Here is a tiny trained network, its code and every weight. The questions are about switching its units off for an input and a class, where a switched-off unit gives its printed mean instead of its output.

import numpy as np


def w(rows, s, z=0):
    codes = np.array(rows[::2]) - 128.0
    scale = np.full(codes.shape[1], s)
    scale[-1] = z or s
    return codes * scale


def norm(h):
    return h / np.sqrt((h * h).mean(-1, keepdims=True) + 1e-5)


def f(y):
    return y / 2 * (1 + np.tanh(0.7978845608 * (y + 0.044715 * y**3)))


def log_softmax(a):
    a = a - a.max(-1, keepdims=True)
    return a - np.log(np.exp(a).sum(-1, keepdims=True))


def net(x, mask):
    res = np.array(x, float).reshape(1, 2) / 4 @ E
    u = 0
    for l in range(4):
        y = f(norm(res) @ A[l][:, :-1].T + A[l][:, -1])
        res = res + np.where(mask[u : u + 4], y, B[l][:, -1]) @ B[l][:, :-1]
        u += 4
    return log_softmax(norm(res)[-1] @ U[:, :-1].T + U[:, -1])


A, B = {}, {}
E = w([
[18,2,80,164,161],'x0',
[93,181,33,5,165],'x1',
],0.0095)
A[0] = w([
[103,11,127,156,255,255],'L0N1',
[114,174,235,154,34,76],'L0N2',
[230,193,209,83,78,185],'L0N3',
[178,218,166,87,34,3],'L0N4',
],0.0063,0.0046)
B[0] = w([
[210,165,126,123,11,255],'L0N1',
[124,122,161,23,154,163],'L0N2',
[211,97,2,169,103,252],'L0N3',
[242,162,131,201,120,170],'L0N4',
],0.0068,0.0064)
A[1] = w([
[72,55,77,147,181,161],'L1N1',
[127,172,60,65,169,157],'L1N2',
[108,130,219,208,100,3],'L1N3',
[77,7,102,207,112,97],'L1N4',
],0.011,0.0051)
B[1] = w([
[253,179,131,101,144,180],'L1N1',
[72,98,174,138,135,253],'L1N2',
[54,96,103,143,166,167],'L1N3',
[232,198,121,90,134,247],'L1N4',
],0.013,0.0059)
A[2] = w([
[172,15,146,182,125,224],'L2N1',
[150,154,187,233,164,157],'L2N2',
[86,144,203,183,64,22],'L2N3',
[123,122,172,255,179,4],'L2N4',
],0.014,0.0035)
B[2] = w([
[56,125,98,161,113,254],'L2N1',
[109,150,171,2,178,221],'L2N2',
[157,85,19,138,83,143],'L2N3',
[79,151,160,99,200,161],'L2N4',
],0.014,0.0067)
A[3] = w([
[86,123,157,71,215,7],'L3N1',
[115,47,18,139,84,7],'L3N2',
[111,113,56,178,87,25],'L3N3',
[251,142,166,139,138,182],'L3N4',
],0.016,0.002)
B[3] = w([
[57,190,185,79,128,186],'L3N1',
[81,97,83,200,64,162],'L3N2',
[69,108,134,215,120,150],'L3N3',
[248,124,29,104,120,248],'L3N4',
],0.015,0.014)
U = w([
[232,157,32,60,119,231],'0',
[22,226,166,6,154,223],'1',
[41,97,62,195,55,193],'2',
[145,68,173,166,246,5],'3',
[164,7,246,142,220,5],'4',
[168,68,233,186,253,5],'5',
[155,54,229,136,212,5],'6',
[159,54,218,162,210,5],'7',
],0.016,0.011)

Each question gives the input, the list of numbers given to net, and the class t.
The units are the neurons (one row each of A and B). Each row of codes is followed by its name. A weight is (code - 128) times the scale printed after its matrix; where a second scale follows, it is the last column's (A, B and U).
mask holds one flag per neuron, layer by layer. A switched-off neuron (its flag False) gives its mean, the last column of its row in B, instead of its output. The means were averaged over made-up inputs and are rounded, as every weight is.
A unit's drop is (log p(t) with every unit on - log p(t) with that unit switched off) / (log p(t) with every unit on - log p(t) with every unit switched off).
most important unit: the unit with the biggest drop
k most important neurons: the k neurons with the biggest drops, biggest first
k most important neurons of layer l: the k neurons of layer l with the biggest drops, biggest first
drop of u: that unit's drop, to one decimal
input [-5,7], class 1: most important unit : L1N2
input [2,1], class 2: 2 most important neurons : (L0N1, L1N4)
input [-1,-4], class 1: 2 most important neurons : (L0N1, L2N2)
input [-2,-2], class 2: 2 most important neurons : (L0N3, L1N4)
input [2,2], class 2: 2 most important neurons : (L1N4, L0N1)
input [3,1], class 2: 2 most important neurons of layer 1 : (L1N1, L1N4)
input [-7,-8], class 1: 2 most important neurons : (L2N2, L0N1)
input [-3,0], class 2: 3 most important neurons : (L0N3, L1N4, L1N1)
input [2,0], class 2: 2 most important neurons : (L0N1, L1N4)
input [-1,1], class 2: 2 most important neurons : (L0N3, L1N4)
input [5,-8], class 1: 2 most important neurons : (L0N3, L1N3)
input [-1,0], class 2: 2 most important neurons : (L0N3, L1N4)
input [5,7], class 1: 2 most important neurons : (L0N3, L1N2)
input [-1,-5], class 1: most important unit : L2N2
input [3,-1], class 2: 3 most important neurons : (L0N1, L1N1, L2N2)
input [2,-6], class 1: 2 most important neurons : (L2N2, L1N3)
input [6,-7], class 1: 2 most important neurons of layer 2 : (L2N2, L2N1)
input [-1,3], class 2: 2 most important neurons of layer 2 : (L2N2, L2N3)
input [0,1], class 2: drop of L2N3 : 1.0
input [-4,-6], class 1: drop of L2N2 : 0.9
